Below is a small trained network, with its code and all its weights. Each question gives an input and a target symbol and asks what happens when units are switched off, that is, made to give their printed mean instead of their output.

import numpy as np


def w(rows, s, z=0):
    codes = np.array(rows[::2]) - 128.0
    scale = np.full(codes.shape[1], s)
    scale[-1] = z or s
    return codes * scale


def f(y):
    return y / 2 * (1 + np.tanh(0.7978845608 * (y + 0.044715 * y**3)))


def softmax(a):
    e = np.exp(a - a.max(-1, keepdims=True))
    return e / e.sum(-1, keepdims=True)


def log_softmax(a):
    a = a - a.max(-1, keepdims=True)
    return a - np.log(np.exp(a).sum(-1, keepdims=True))


def net(x, mask):
    ids = ['αγδεηθλτφψ'.index(c) for c in x.split()]
    T = len(ids)
    res = E[ids] + P[:T]
    q, k, v = (res @ M[0].T for M in (Q, K, V))
    z = softmax(np.where(np.tri(T) > 0, q @ k.T / 3**0.5, -1e9)) @ v
    res = res + np.where(mask[0], z, O[0][:, -1]) @ O[0][:, :-1]
    y = f(res @ A[0][:, :-1].T + A[0][:, -1])
    res = res + np.where(mask[1:9], y, B[0][:, -1]) @ B[0][:, :-1]
    return log_softmax(res[-1] @ U[:, :-1].T + U[:, -1])


Q, K, V, O, A, B = {}, {}, {}, {}, {}, {}
E = w([
[134,199,146,163,78],'α',
[166,125,117,213,111],'γ',
[165,213,49,101,128],'δ',
[158,194,159,113,55],'ε',
[49,225,106,133,160],'η',
[190,219,52,107,125],'θ',
[107,106,247,118,67],'λ',
[136,70,242,53,80],'τ',
[250,50,93,126,138],'φ',
[146,207,177,76,170],'ψ',
],0.019)
P = w([
[67,88,147,247,199],'0',
[138,118,138,176,129],'1',
[151,116,136,161,124],'2',
[155,122,129,127,119],'3',
[158,128,133,101,111],'4',
[163,133,135,70,109],'5',
[160,150,141,53,105],'6',
[165,156,140,25,93],'7',
],0.013)
Q[0] = w([
[175,178,84,123,115],'H0',
[2,97,95,97,122],'H0',
[104,98,69,109,201],'H0',
],0.013)
K[0] = w([
[206,173,115,2,93],'H0',
[93,115,119,183,68],'H0',
[133,165,121,142,116],'H0',
],0.015)
V[0] = w([
[155,106,105,76,9],'H0',
[168,91,141,84,196],'H0',
[156,138,61,185,156],'H0',
],0.013)
O[0] = w([
[108,108,102,240,96,2],'H0',
[247,69,14,21,110,159],'H0',
[89,170,69,56,46,123],'H0',
],0.012,0.0044)
A[0] = w([
[40,194,87,129,219,3],'N0',
[109,4,158,74,152,98],'N1',
[82,60,250,65,17,112],'N2',
[175,214,158,52,60,74],'N3',
[132,183,2,148,99,62],'N4',
[59,150,210,219,155,61],'N5',
[122,253,37,205,219,127],'N6',
[119,73,233,128,125,193],'N7',
],0.0082,0.0045)
B[0] = w([
[177,42,70,179,127,159],'N0',
[137,166,198,238,118,163],'N1',
[93,189,37,197,148,204],'N2',
[183,47,145,162,179,247],'N3',
[15,86,146,106,155,174],'N4',
[81,132,134,2,110,186],'N5',
[160,143,100,135,211,179],'N6',
[99,66,78,86,82,188],'N7',
],0.0083,0.014)
U = w([
[119,152,1,51,217,27],'α',
[136,198,62,106,202,164],'γ',
[139,91,125,128,152,130],'δ',
[140,161,112,35,90,129],'ε',
[111,93,174,90,125,175],'η',
[135,128,101,91,101,128],'θ',
[148,137,122,85,96,194],'λ',
[133,48,148,164,179,1],'τ',
[136,43,63,39,92,23],'φ',
[240,164,112,33,122,188],'ψ',
],0.0063,0.003)

Each question gives the input, a string of symbols that net reads in full, and the target symbol t.
The units are the heads (3 rows each of Q, K, V and O) and the neurons (one row each of A and B). Each row of codes is followed by its name. A weight is (code - 128) times the scale printed after its matrix; where a second scale follows, it is the last column's (O, A, B and U).
mask holds one flag per unit, heads first, then neurons. A switched-off unit (its flag False) gives its mean, the last column of its rows in O or B, instead of its output. The means were averaged over made-up inputs and are rounded, as every weight is.
A unit's drop is (log p(t) with every unit on - log p(t) with that unit switched off) / (log p(t) with every unit on - log p(t) with every unit switched off).
The circuit of an input: a set's keep is (log p(t) with only the set's units on - log p(t) with every unit switched off) / (log p(t) with every unit on - log p(t) with every unit switched off). Starting from all 9 units, units are removed one at a time, each time the one whose removal leaves the highest keep (on an exact tie, the one counted first), for as long as the keep stays at least 0.8.
circuit, biggest first: the units of the circuit, biggest drop first
unit that matters most: the unit with the biggest drop
k most important neurons: the k neurons with the biggest drops, biggest first
drop of u: that unit's drop, to one decimal
input η φ δ λ η ψ α, target ψ: 3 most important neurons : (N4, N2, N7)
input η ψ η ψ η ψ λ, target γ: circuit, biggest first : (N2)
input γ λ ε λ θ ε λ, target α: 2 most important neurons : (N2, N7)
input τ φ ψ θ ε ψ η τ, target τ: circuit, biggest first : (N1, H0)
input γ η ε θ ε λ, target α: circuit, biggest first : (N2, H0)
input φ ε λ ψ τ, target ψ: circuit, biggest first : (H0, N1)
input η λ η γ γ φ ε, target φ: circuit, biggest first : (H0, N4)
input ψ λ α γ φ η α, target φ: circuit, biggest first : (H0, N4)
input φ γ λ, target ψ: 3 most important neurons : (N4, N7, N3)
input τ δ ψ α ψ ψ α τ, target τ: 2 most important neurons : (N1, N5)
input η θ θ τ, target γ: circuit, biggest first : (N2, H0)
input ψ ψ ε, target ψ: circuit, biggest first : (H0, N4)
input γ η θ η θ θ ε τ, target α: 2 most important neurons : (N2, N7)
input η α η η ε ψ τ, target γ: unit that matters most : N2
input φ η τ η φ, target φ: 3 most important neurons : (N4, N2, N6)
input η γ ψ γ, target ψ: drop of H0 : 0.5
input ψ δ δ η γ τ γ, target τ: drop of H0 : 1.3
input θ θ γ φ φ η ε, target φ: drop of N4 : 0.3
